Here is a tiny trained network, its code and every weight. The questions are about switching its units off for an input and a class, where a switched-off unit gives its printed mean instead of its output.

import numpy as np


def w(rows, s, z=0):
    codes = np.array(rows[::2]) - 128.0
    scale = np.full(codes.shape[1], s)
    scale[-1] = z or s
    return codes * scale


def norm(h):
    return h / np.sqrt((h * h).mean(-1, keepdims=True) + 1e-5)


def f(y):
    return y / 2 * (1 + np.tanh(0.7978845608 * (y + 0.044715 * y**3)))


def log_softmax(a):
    a = a - a.max(-1, keepdims=True)
    return a - np.log(np.exp(a).sum(-1, keepdims=True))


def net(x, mask):
    res = np.array(x, float).reshape(1, 3) / 4 @ E
    u = 0
    for l in range(4):
        y = f(norm(res) @ A[l][:, :-1].T + A[l][:, -1])
        res = res + np.where(mask[u : u + 4], y, B[l][:, -1]) @ B[l][:, :-1]
        u += 4
    return log_softmax(norm(res)[-1] @ U[:, :-1].T + U[:, -1])


A, B = {}, {}
E = w([
[26,95,182,128,104,150,175,49,179,59],'x0',
[100,159,180,237,117,110,115,156,118,157],'x1',
[246,130,182,196,155,193,225,129,102,64],'x2',
],0.012)
A[0] = w([
[9,184,185,198,154,101,167,134,171,183,140],'L0N1',
[189,55,89,103,127,254,90,159,100,146,113],'L0N2',
[32,146,81,135,47,70,120,46,217,117,5],'L0N3',
[104,154,93,76,156,63,3,178,85,199,164],'L0N4',
],0.0057,0.0018)
B[0] = w([
[200,51,159,165,135,151,207,189,132,230,203],'L0N1',
[201,117,85,86,122,202,111,57,163,200,168],'L0N2',
[214,103,61,205,254,172,83,212,190,164,211],'L0N3',
[117,63,178,95,19,138,165,128,92,64,255],'L0N4',
],0.0083,0.0066)
A[1] = w([
[120,176,157,46,48,40,28,159,130,214,202],'L1N1',
[240,203,94,142,223,142,117,84,68,179,17],'L1N2',
[160,158,199,200,95,113,73,200,45,86,60],'L1N3',
[254,120,115,211,232,31,81,128,115,115,8],'L1N4',
],0.0067,0.0011)
B[1] = w([
[224,149,190,189,160,114,198,167,119,48,254],'L1N1',
[149,162,175,147,216,246,118,117,200,141,235],'L1N2',
[2,211,163,211,148,34,143,65,78,124,231],'L1N3',
[71,137,128,39,177,137,121,38,119,152,216],'L1N4',
],0.0096,0.0046)
A[2] = w([
[196,85,115,76,103,185,207,152,42,161,71],'L2N1',
[134,156,82,65,78,124,102,192,2,203,92],'L2N2',
[195,51,159,148,103,181,240,64,136,123,135],'L2N3',
[136,73,175,149,37,152,185,95,74,42,254],'L2N4',
],0.0072,0.0029)
B[2] = w([
[94,209,155,125,69,189,104,120,204,24,188],'L2N1',
[182,157,140,118,144,93,14,160,87,1,142],'L2N2',
[195,141,111,66,56,5,74,215,105,144,254],'L2N3',
[125,117,121,138,167,47,47,138,69,82,254],'L2N4',
],0.0085,0.007)
A[3] = w([
[186,144,153,132,135,162,188,160,130,130,167],'L3N1',
[116,203,46,104,86,80,85,123,113,82,77],'L3N2',
[180,93,2,53,211,126,73,153,161,35,253],'L3N3',
[132,11,129,123,195,141,205,69,216,127,245],'L3N4',
],0.0068,0.0029)
B[3] = w([
[138,111,28,161,143,147,148,193,187,179,156],'L3N1',
[133,181,221,136,49,58,30,131,232,194,157],'L3N2',
[56,195,107,54,70,133,186,8,133,63,254],'L3N3',
[1,95,80,126,108,193,67,127,90,174,187],'L3N4',
],0.0088,0.0092)
U = w([
[154,150,151,44,56,64,99,104,140,29,226],'0',
[152,99,175,239,109,10,125,206,83,107,157],'1',
[165,178,77,59,157,237,149,108,189,137,72],'2',
[136,189,192,198,219,170,154,81,112,194,4],'3',
[11,95,60,77,100,174,123,79,166,118,91],'4',
[79,36,127,179,149,152,103,194,172,232,152],'5',
],0.013,0.0016)

Each question gives the input, the list of numbers given to net, and the class t.
The units are the neurons (one row each of A and B). Each row of codes is followed by its name. A weight is (code - 128) times the scale printed after its matrix; where a second scale follows, it is the last column's (A, B and U).
mask holds one flag per neuron, layer by layer. A switched-off neuron (its flag False) gives its mean, the last column of its row in B, instead of its output. The means were averaged over made-up inputs and are rounded, as every weight is.
A unit's drop is (log p(t) with every unit on - log p(t) with that unit switched off) / (log p(t) with every unit on - log p(t) with every unit switched off).
The circuit of an input: a set's keep is (log p(t) with only the set's units on - log p(t) with every unit switched off) / (log p(t) with every unit on - log p(t) with every unit switched off). Starting from the 12 units with the biggest drops (on a tie, the unit counted first), units are removed one at a time, each time the one whose removal leaves the highest keep (on an exact tie, the one counted first), for as long as the keep stays at least 0.8.
circuit, biggest first: the units of the circuit, biggest drop first
most important unit: the unit with the biggest drop
top k neurons: the k neurons with the biggest drops, biggest first
top k neurons in layer l: the k neurons of layer l with the biggest drops, biggest first
drop of u: that unit's drop, to one decimal
input [1,6,0], class 5: circuit, biggest first => [L0N1, L1N1]
input [0,3,-7], class 1: most important unit => L0N4
input [-1,0,8], class 2: circuit, biggest first => [L3N1, L1N1]
input [-3,0,8], class 2: top 2 neurons => [L0N2, L3N1]
input [5,1,-5], class 5: circuit, biggest first => [L0N1, L3N3]
input [3,1,-7], class 5: circuit, biggest first => [L0N1, L3N3]
input [0,-2,-8], class 0: top 3 neurons => [L1N2, L0N4, L1N4]
input [-1,6,8], class 3: top 2 neurons => [L0N4, L1N4]
input [-2,0,6], class 2: top 2 neurons => [L0N4, L0N2]
input [2,-8,0], class 4: top 4 neurons => [L0N4, L1N1, L0N1, L2N4]
input [-2,-1,8], class 2: top 3 neurons => [L0N4, L1N2, L0N2]
input [0,-2,1], class 2: top 2 neurons => [L0N4, L1N2]
input [-2,-4,2], class 2: top 2 neurons => [L0N4, L1N2]
input [2,3,-4], class 5: circuit, biggest first => [L0N3]
input [-1,3,1], class 3: top 2 neurons => [L0N4, L1N3]
input [5,1,-7], class 5: top 2 neurons => [L0N1, L3N3]
input [0,8,-8], class 1: top 2 neurons in layer 0 => [L0N4, L0N2]
input [4,1,2], class 1: top 3 neurons => [L0N2, L1N4, L3N3]
input [3,1,1], class 1: top 2 neurons in layer 0 => [L0N1, L0N2]
input [7,3,2], class 1: most important unit => L2N3
input [4,1,-3], class 5: drop of L0N1 => 0.5
input [8,5,2], class 1: drop of L2N3 => 0.3
input [-4,2,4], class 3: drop of L1N3 => 0.2
input [-6,1,4], class 3: drop of L2N4 => -0.1
